Below is a small trained network, with its code and all its weights. Each question gives an input and a class and asks what happens when units are switched off, that is, made to give their printed mean instead of their output.

import numpy as np


def w(rows, s, z=0):
    codes = np.array(rows[::2]) - 128.0
    scale = np.full(codes.shape[1], s)
    scale[-1] = z or s
    return codes * scale


def norm(h):
    return h / np.sqrt((h * h).mean(-1, keepdims=True) + 1e-5)


def f(y):
    return np.maximum(y, 0)


def log_softmax(a):
    a = a - a.max(-1, keepdims=True)
    return a - np.log(np.exp(a).sum(-1, keepdims=True))


def net(x, mask):
    res = np.array(x, float).reshape(1, 8) / 4 @ E
    u = 0
    for l in range(2):
        y = f(norm(res) @ A[l][:, :-1].T + A[l][:, -1])
        res = res + np.where(mask[u : u + 13], y, B[l][:, -1]) @ B[l][:, :-1]
        u += 13
    return log_softmax(norm(res)[-1] @ U[:, :-1].T + U[:, -1])


A, B = {}, {}
E = w([
[86,159,37,96,189,201],'x0',
[126,128,130,128,128,128],'x1',
[105,136,61,164,146,23],'x2',
[126,129,127,127,129,127],'x3',
[128,126,131,129,128,128],'x4',
[150,166,74,39,7,126],'x5',
[125,128,127,126,129,129],'x6',
[127,126,129,127,128,129],'x7',
],0.0019)
A[0] = w([
[124,56,210,170,205,120,123],'L0N1',
[77,212,34,190,136,128,87],'L0N2',
[141,145,152,67,156,240,84],'L0N3',
[109,213,52,120,99,37,69],'L0N4',
[132,93,50,86,92,150,5],'L0N5',
[150,155,112,179,127,17,64],'L0N6',
[118,32,228,231,167,94,203],'L0N7',
[57,107,122,217,174,66,113],'L0N8',
[70,156,104,180,252,201,111],'L0N9',
[57,145,37,100,140,193,39],'L0N10',
[142,128,122,172,100,173,159],'L0N11',
[47,98,71,68,134,160,61],'L0N12',
[57,101,160,190,224,159,122],'L0N13',
],0.0031,0.0014)
B[0] = w([
[76,196,116,105,82,165,209],'L0N1',
[155,131,129,70,165,82,177],'L0N2',
[67,106,202,216,121,140,189],'L0N3',
[57,74,161,173,123,135,183],'L0N4',
[135,180,160,180,161,132,152],'L0N5',
[53,71,104,156,106,130,186],'L0N6',
[115,252,108,116,117,172,254],'L0N7',
[191,132,85,84,166,100,201],'L0N8',
[140,3,104,64,138,111,210],'L0N9',
[145,205,162,146,148,126,183],'L0N10',
[110,124,157,104,132,136,149],'L0N11',
[130,178,158,165,121,127,165],'L0N12',
[131,82,99,107,80,127,206],'L0N13',
],0.0033,0.0034)
A[1] = w([
[160,114,102,161,170,38,120],'L1N1',
[54,178,84,136,180,89,113],'L1N2',
[147,3,136,102,147,173,62],'L1N3',
[120,163,54,134,125,60,120],'L1N4',
[170,93,158,83,69,99,133],'L1N5',
[106,46,75,196,142,107,151],'L1N6',
[154,171,219,78,88,194,162],'L1N7',
[159,122,199,102,110,245,2],'L1N8',
[147,56,152,132,46,96,105],'L1N9',
[87,142,86,41,79,207,128],'L1N10',
[133,184,158,129,176,232,105],'L1N11',
[181,159,130,121,130,167,96],'L1N12',
[115,156,94,145,129,53,123],'L1N13',
],0.0042,0.0029)
B[1] = w([
[171,149,106,75,143,198,173],'L1N1',
[194,122,133,199,105,127,207],'L1N2',
[28,154,156,253,166,118,155],'L1N3',
[140,178,146,205,152,106,198],'L1N4',
[125,77,116,175,178,145,162],'L1N5',
[127,143,164,18,94,148,183],'L1N6',
[185,97,113,61,195,173,254],'L1N7',
[135,178,32,194,128,15,185],'L1N8',
[128,26,107,129,115,70,164],'L1N9',
[129,120,186,170,139,107,213],'L1N10',
[111,135,144,55,35,109,211],'L1N11',
[102,130,182,113,95,142,145],'L1N12',
[79,159,130,189,100,161,186],'L1N13',
],0.0039)
U = w([
[158,188,177,51,98,185,249],'0',
[140,221,102,217,121,106,233],'1',
[27,74,174,144,176,177,19],'2',
[137,110,45,100,219,113,115],'3',
[218,11,150,94,123,121,29],'4',
[93,57,110,169,63,55,72],'5',
],0.011,0.0012)

Each question gives the input, the list of numbers given to net, and the class t.
The units are the neurons (one row each of A and B). Each row of codes is followed by its name. A weight is (code - 128) times the scale printed after its matrix; where a second scale follows, it is the last column's (A, B and U).
mask holds one flag per neuron, layer by layer. A switched-off neuron (its flag False) gives its mean, the last column of its row in B, instead of its output. The means were averaged over made-up inputs and are rounded, as every weight is.
A unit's drop is (log p(t) with every unit on - log p(t) with that unit switched off) / (log p(t) with every unit on - log p(t) with every unit switched off).
The circuit of an input: a set's keep is (log p(t) with only the set's units on - log p(t) with every unit switched off) / (log p(t) with every unit on - log p(t) with every unit switched off). Starting from the 12 units with the biggest drops (on a tie, the unit counted first), units are removed one at a time, each time the one whose removal leaves the highest keep (on an exact tie, the one counted first), for as long as the keep stays at least 0.8.
circuit, biggest first: the units of the circuit, biggest drop first
most important unit: the unit with the biggest drop
k most important neurons: the k neurons with the biggest drops, biggest first
top k neurons in layer l: the k neurons of layer l with the biggest drops, biggest first
drop when u is switched off: that unit's drop, to one decimal
input [-7,0,-6,3,4,8,-8,1], class 4: top neuron in layer 0	[L0N7]
input [5,-4,0,5,-7,-2,-8,-4], class 2: 2 most important neurons	[L0N9, L1N3]
input [-2,-3,-5,3,-8,-7,6,-8], class 0: 2 most important neurons	[L0N7, L1N11]
input [-1,4,0,8,-6,-1,-6,-6], class 0: 2 most important neurons	[L0N7, L1N8]
input [-1,-1,-3,-3,-2,1,6,-3], class 4: 3 most important neurons	[L0N7, L1N7, L0N9]
input [6,-3,0,6,-2,-1,7,8], class 2: 3 most important neurons	[L0N9, L0N7, L1N3]
input [0,1,-2,7,1,7,6,0], class 4: 2 most important neurons	[L0N7, L0N1]
input [7,-8,0,0,-6,-1,-7,-3], class 2: top 2 neurons in layer 0	[L0N9, L0N7]
input [7,-8,3,7,-8,2,-8,-5], class 1: circuit, biggest first	[L1N7, L1N2]
input [-6,8,-3,-7,5,-4,-3,-6], class 0: 2 most important neurons	[L0N7, L1N7]
input [2,0,2,-2,-8,-7,4,-1], class 3: 3 most important neurons	[L0N9, L0N8, L0N7]
input [6,-8,1,-3,8,1,0,0], class 1: 2 most important neurons	[L1N7, L0N10]
input [-2,-3,-6,7,-1,-7,-4,-8], class 0: circuit, biggest first	[L0N7, L1N11]
input [7,-5,-4,5,0,-1,-3,8], class 2: 2 most important neurons	[L0N9, L0N7]
input [-5,-4,0,7,4,6,8,-7], class 4: most important neuron	[L1N8]
input [-5,-4,-5,-2,-1,-3,-8,-1], class 0: 2 most important neurons	[L1N7, L0N7]
input [-2,5,1,8,-7,1,-6,4], class 5: top 2 neurons in layer 1	[L1N7, L1N9]
input [-1,-7,0,-5,-2,-3,-7,-8], class 0: top 2 neurons in layer 0	[L0N7, L0N1]
input [2,-8,2,-7,-6,-6,4,7], class 3: top 2 neurons in layer 0	[L0N9, L0N8]
input [2,-4,-6,-1,-7,-2,1,-7], class 2: most important unit	L1N3
input [-2,-5,-5,-3,-2,1,-5,4], class 4: 2 most important neurons	[L1N7, L0N7]
input [8,3,0,-7,3,-1,2,5], class 2: 2 most important neurons	[L0N9, L0N7]
input [1,4,2,3,7,-2,-1,-3], class 3: drop when L0N8 is switched off	1.4
input [-1,5,-4,3,4,-6,-6,7], class 0: drop when L0N7 is switched off	2.2
input [-6,-4,-4,3,5,7,0,-7], class 4: drop when L0N1 is switched off	0.0
input [-3,-5,-1,-5,1,-5,6,8], class 0: drop when L0N7 is switched off	0.9
input [7,-1,2,-3,1,5,-4,2], class 1: top neuron in layer 0	[L0N7]
